Here is a tiny trained network, its code and every weight. The questions are about switching its units off for an input and a class, where a switched-off unit gives its printed mean instead of its output.

import numpy as np


def w(rows, s, z=0):
    codes = np.array(rows[::2]) - 128.0
    scale = np.full(codes.shape[1], s)
    scale[-1] = z or s
    return codes * scale


def norm(h):
    return h / np.sqrt((h * h).mean(-1, keepdims=True) + 1e-5)


def f(y):
    return y / 2 * (1 + np.tanh(0.7978845608 * (y + 0.044715 * y**3)))


def log_softmax(a):
    a = a - a.max(-1, keepdims=True)
    return a - np.log(np.exp(a).sum(-1, keepdims=True))


def net(x, mask):
    res = np.array(x, float).reshape(1, 5) / 4 @ E
    u = 0
    for l in range(3):
        y = f(norm(res) @ A[l][:, :-1].T + A[l][:, -1])
        res = res + np.where(mask[u : u + 3], y, B[l][:, -1]) @ B[l][:, :-1]
        u += 3
    return log_softmax(norm(res)[-1] @ U[:, :-1].T + U[:, -1])


A, B = {}, {}
E = w([
[153,32,163,78,202],'x0',
[144,147,73,138,77],'x1',
[111,3,105,90,200],'x2',
[187,53,37,142,102],'x3',
[118,89,157,120,170],'x4',
],0.0048)
A[0] = w([
[129,180,136,150,120,140],'0.n1',
[110,97,166,100,219,43],'0.n2',
[96,253,140,130,108,1],'0.n3',
],0.0081,0.0021)
B[0] = w([
[130,143,151,52,123,175],'0.n1',
[133,41,94,82,254,231],'0.n2',
[179,199,237,169,113,255],'0.n3',
],0.0053,0.0039)
A[1] = w([
[140,51,164,95,254,252],'1.n1',
[177,112,156,119,144,179],'1.n2',
[104,49,157,88,247,248],'1.n3',
],0.008,0.00047)
B[1] = w([
[64,102,157,103,183,254],'1.n1',
[51,140,113,159,120,146],'1.n2',
[124,92,189,2,225,251],'1.n3',
],0.01,0.008)
A[2] = w([
[162,80,2,102,88,33],'2.n1',
[193,132,17,122,38,106],'2.n2',
[201,62,135,179,121,252],'2.n3',
],0.0045,0.0012)
B[2] = w([
[151,79,52,254,116,154],'2.n1',
[54,24,96,146,192,255],'2.n2',
[87,84,39,67,71,166],'2.n3',
],0.0044,0.0013)
U = w([
[147,247,204,183,69,193],'0',
[132,72,52,194,83,6],'1',
[90,69,187,70,209,192],'2',
],0.013,0.0014)

Each question gives the input, the list of numbers given to net, and the class t.
The units are the neurons (one row each of A and B). Each row of codes is followed by its name. A weight is (code - 128) times the scale printed after its matrix; where a second scale follows, it is the last column's (A, B and U).
mask holds one flag per neuron, layer by layer. A switched-off neuron (its flag False) gives its mean, the last column of its row in B, instead of its output. The means were averaged over made-up inputs and are rounded, as every weight is.
A unit's drop is (log p(t) with every unit on - log p(t) with that unit switched off) / (log p(t) with every unit on - log p(t) with every unit switched off).
The circuit of an input: a set's keep is (log p(t) with only the set's units on - log p(t) with every unit switched off) / (log p(t) with every unit on - log p(t) with every unit switched off). Starting from all 9 units, units are removed one at a time, each time the one whose removal leaves the highest keep (on an exact tie, the one counted first), for as long as the keep stays at least 0.8.
circuit, biggest first: the units of the circuit, biggest drop first
unit that matters most: the unit with the biggest drop
k most important neurons of layer l: the k neurons of layer l with the biggest drops, biggest first
drop of u: that unit's drop, to one decimal
input [6,6,2,8,-7], class 1: circuit, biggest first	(1.n3 0.n2)
input [-3,8,6,6,3], class 1: unit that matters most	1.n3
input [-7,6,8,-2,4], class 1: circuit, biggest first	(0.n2 1.n3 1.n1)
input [-7,-5,-1,6,6], class 1: circuit, biggest first	(1.n3 1.n1)
input [-3,-2,5,2,-6], class 1: circuit, biggest first	(0.n2 1.n3 1.n1)
input [1,-3,-2,4,-2], class 1: 2 most important neurons of layer 1	(1.n3 1.n1)
input [-6,-8,-1,-4,6], class 0: 2 most important neurons of layer 0	(0.n3 0.n2)
input [7,-2,-6,7,-7], class 1: drop of 1.n3	0.5
input [4,-3,-6,1,-5], class 0: drop of 1.n3	0.1
input [5,6,-6,7,-5], class 1: drop of 1.n3	0.1
input [4,4,1,8,-6], class 1: drop of 1.n3	0.2
